Here is a tiny trained network, its code and every weight. The questions are about switching its units off for an input and a target symbol, where a switched-off unit gives its printed mean instead of its output.

import numpy as np


def w(rows, s, z=0):
    codes = np.array(rows[::2]) - 128.0
    scale = np.full(codes.shape[1], s)
    scale[-1] = z or s
    return codes * scale


def f(y):
    return y / 2 * (1 + np.tanh(0.7978845608 * (y + 0.044715 * y**3)))


def softmax(a):
    e = np.exp(a - a.max(-1, keepdims=True))
    return e / e.sum(-1, keepdims=True)


def log_softmax(a):
    a = a - a.max(-1, keepdims=True)
    return a - np.log(np.exp(a).sum(-1, keepdims=True))


def net(x, mask):
    ids = ['αβγδεζηθλμξστψω'.index(c) for c in x.split()]
    T = len(ids)
    res = E[ids] + P[:T]
    u = 0
    for l in range(2):
        r = res
        for j in range(3):
            rows = slice(2 * j, 2 * j + 2)
            q, k, v = (r @ M[l][rows].T for M in (Q, K, V))
            z = softmax(np.where(np.tri(T) > 0, q @ k.T / 2**0.5, -1e9)) @ v
            o = O[l][rows]
            res = res + np.where(mask[u + j], z, o[:, -1]) @ o[:, :-1]
        u += 3
        y = f(res @ A[l][:, :-1].T + A[l][:, -1])
        res = res + np.where(mask[u : u + 12], y, B[l][:, -1]) @ B[l][:, :-1]
        u += 12
    return log_softmax(res[-1] @ U[:, :-1].T + U[:, -1])


Q, K, V, O, A, B = {}, {}, {}, {}, {}, {}
E = w([
[123,202,174],'α',
[113,83,107],'β',
[181,131,147],'γ',
[210,40,231],'δ',
[118,104,144],'ε',
[165,116,254],'ζ',
[132,141,150],'η',
[64,96,99],'θ',
[171,152,99],'λ',
[104,94,126],'μ',
[16,126,164],'ξ',
[141,128,180],'σ',
[127,64,101],'τ',
[98,96,150],'ψ',
[105,37,131],'ω',
],0.018)
P = w([
[70,43,194],'0',
[59,27,171],'1',
[98,82,181],'2',
[151,159,227],'3',
[179,197,252],'4',
[147,172,218],'5',
[128,159,204],'6',
[138,166,204],'7',
[155,192,231],'8',
[106,146,172],'9',
[151,196,239],'10',
[101,130,159],'11',
],0.0038)
Q[0] = w([
[179,153,102],'L0H0',
[109,26,127],'L0H0',
[95,254,73],'L0H1',
[18,200,199],'L0H1',
[198,159,49],'L0H2',
[17,140,108],'L0H2',
],0.0078)
K[0] = w([
[147,74,115],'L0H0',
[77,118,133],'L0H0',
[73,162,57],'L0H1',
[45,158,163],'L0H1',
[144,2,114],'L0H2',
[53,177,154],'L0H2',
],0.0095)
V[0] = w([
[147,161,133],'L0H0',
[117,120,88],'L0H0',
[158,44,101],'L0H1',
[126,101,254],'L0H1',
[208,67,126],'L0H2',
[215,118,29],'L0H2',
],0.0093)
O[0] = w([
[78,173,91,112],'L0H0',
[133,101,103,107],'L0H0',
[253,156,31,128],'L0H1',
[252,218,206,254],'L0H1',
[164,40,61,111],'L0H2',
[197,95,8,20],'L0H2',
],0.0047,0.0098)
A[0] = w([
[102,214,131,162],'L0N0',
[140,49,121,140],'L0N1',
[155,150,92,57],'L0N2',
[181,85,254,30],'L0N3',
[195,115,60,74],'L0N4',
[235,123,113,250],'L0N5',
[166,40,155,122],'L0N6',
[206,45,111,173],'L0N7',
[190,115,173,60],'L0N8',
[50,82,162,254],'L0N9',
[89,38,22,156],'L0N10',
[149,129,90,234],'L0N11',
],0.0076,0.0042)
B[0] = w([
[131,174,156,175],'L0N0',
[152,118,59,128],'L0N1',
[117,78,70,114],'L0N2',
[166,76,139,255],'L0N3',
[35,112,169,123],'L0N4',
[71,128,66,190],'L0N5',
[150,81,52,150],'L0N6',
[72,154,46,153],'L0N7',
[155,54,102,167],'L0N8',
[121,149,175,203],'L0N9',
[254,80,166,128],'L0N10',
[92,196,73,132],'L0N11',
],0.0071,0.0098)
Q[1] = w([
[98,100,125],'L1H0',
[115,1,132],'L1H0',
[60,64,114],'L1H1',
[164,242,47],'L1H1',
[49,120,252],'L1H2',
[149,125,235],'L1H2',
],0.0097)
K[1] = w([
[133,128,43],'L1H0',
[224,123,133],'L1H0',
[166,149,103],'L1H1',
[138,133,71],'L1H1',
[166,170,84],'L1H2',
[215,101,8],'L1H2',
],0.012)
V[1] = w([
[50,49,155],'L1H0',
[1,173,197],'L1H0',
[218,74,162],'L1H1',
[245,241,71],'L1H1',
[150,199,137],'L1H2',
[44,73,186],'L1H2',
],0.0065)
O[1] = w([
[202,158,81,174],'L1H0',
[24,168,58,253],'L1H0',
[254,158,190,146],'L1H1',
[127,214,134,2],'L1H1',
[116,109,110,96],'L1H2',
[95,85,132,127],'L1H2',
],0.0068,0.0085)
A[1] = w([
[126,254,131,187],'L1N0',
[198,232,136,127],'L1N1',
[196,120,130,216],'L1N2',
[83,56,89,56],'L1N3',
[180,150,133,25],'L1N4',
[183,107,148,205],'L1N5',
[88,198,103,71],'L1N6',
[59,215,94,67],'L1N7',
[72,74,241,168],'L1N8',
[210,90,64,90],'L1N9',
[79,78,181,121],'L1N10',
[185,135,112,2],'L1N11',
],0.0084,0.0058)
B[1] = w([
[102,83,142,195],'L1N0',
[71,2,126,161],'L1N1',
[113,95,77,199],'L1N2',
[175,172,181,131],'L1N3',
[93,96,177,137],'L1N4',
[113,108,100,201],'L1N5',
[136,31,112,164],'L1N6',
[165,35,121,191],'L1N7',
[164,228,132,248],'L1N8',
[75,127,131,167],'L1N9',
[163,162,114,178],'L1N10',
[71,114,170,136],'L1N11',
],0.009,0.013)
U = w([
[121,120,2,110],'α',
[238,113,146,2],'β',
[169,71,202,164],'γ',
[166,53,76,3],'δ',
[71,22,138,100],'ε',
[81,65,23,38],'ζ',
[147,125,149,95],'η',
[137,87,69,237],'θ',
[168,122,46,187],'λ',
[139,178,149,78],'μ',
[141,145,88,157],'ξ',
[9,109,151,146],'σ',
[67,80,57,209],'τ',
[38,96,245,112],'ψ',
[99,134,122,171],'ω',
],0.0091,0.0061)

Each question gives the input, a string of symbols that net reads in full, and the target symbol t.
The units are the heads (2 rows each of Q, K, V and O) and the neurons (one row each of A and B). Each row of codes is followed by its name. A weight is (code - 128) times the scale printed after its matrix; where a second scale follows, it is the last column's (O, A, B and U).
mask holds one flag per unit, layer by layer, with each layer's heads first. A switched-off unit (its flag False) gives its mean, the last column of its rows in O or B, instead of its output. The means were averaged over made-up inputs and are rounded, as every weight is.
A unit's drop is (log p(t) with every unit on - log p(t) with that unit switched off) / (log p(t) with every unit on - log p(t) with every unit switched off).
most important unit: the unit with the biggest drop
k most important neurons: the k neurons with the biggest drops, biggest first
k most important neurons of layer l: the k neurons of layer l with the biggest drops, biggest first
heads that matter: for each layer, one digit per head in row order, 1 if its drop is at least 0.15 and else 0, layers parted by /
drop of u: that unit's drop, to one decimal
input η θ α δ ξ η ζ δ σ ω, target γ: heads that matter	000 / 100
input γ γ η δ δ ε, target ε: heads that matter	011 / 111
input δ ζ ω γ δ ω γ, target ε: heads that matter	010 / 110
input ξ ζ η θ ζ ζ β δ ζ λ, target ζ: heads that matter	001 / 100
input ξ μ ε λ μ ω δ, target δ: most important unit	L1H0
input ε δ γ, target ε: 3 most important neurons	[L1N1; L1N8; L0N8]
input ε ζ ξ γ σ σ ζ λ, target ε: heads that matter	000 / 010
input δ δ β η ε δ σ μ, target ε: 3 most important neurons of layer 1	[L1N1; L1N8; L1N2]
input τ ζ ε, target γ: heads that matter	000 / 110
input ξ η ξ ξ θ, target σ: heads that matter	001 / 100
input η ζ ψ ψ, target γ: 3 most important neurons	[L0N3; L1N1; L0N7]
input ζ μ η, target γ: heads that matter	010 / 110
input μ ζ ξ τ δ ψ σ ω μ ζ, target β: heads that matter	000 / 110
input ψ ε μ σ α δ α α σ, target ψ: 2 most important neurons of layer 0	[L0N6; L0N0]
input ω λ β τ ζ ζ η δ, target ε: 2 most important neurons of layer 0	[L0N3; L0N8]
input θ ζ ε μ, target γ: most important neuron	[L0N7]
input ξ ψ ζ, target β: 3 most important neurons	[L1N8; L0N3; L1N10]
input η η β δ, target ε: 2 most important neurons of layer 1	[L1N9; L1N11]
input ε τ β λ τ μ ξ λ, target ζ: 3 most important neurons of layer 0	[L0N3; L0N11; L0N8]
input α γ ε ψ ζ ξ δ ω, target γ: drop of L1N1	-0.1
input β θ ξ λ α, target ε: drop of L0H2	0.2
input η γ ε β μ ω α α γ η, target ψ: drop of L1N2	0.2
input ξ τ μ ζ σ ε δ, target δ: most important neuron	[L1N2]
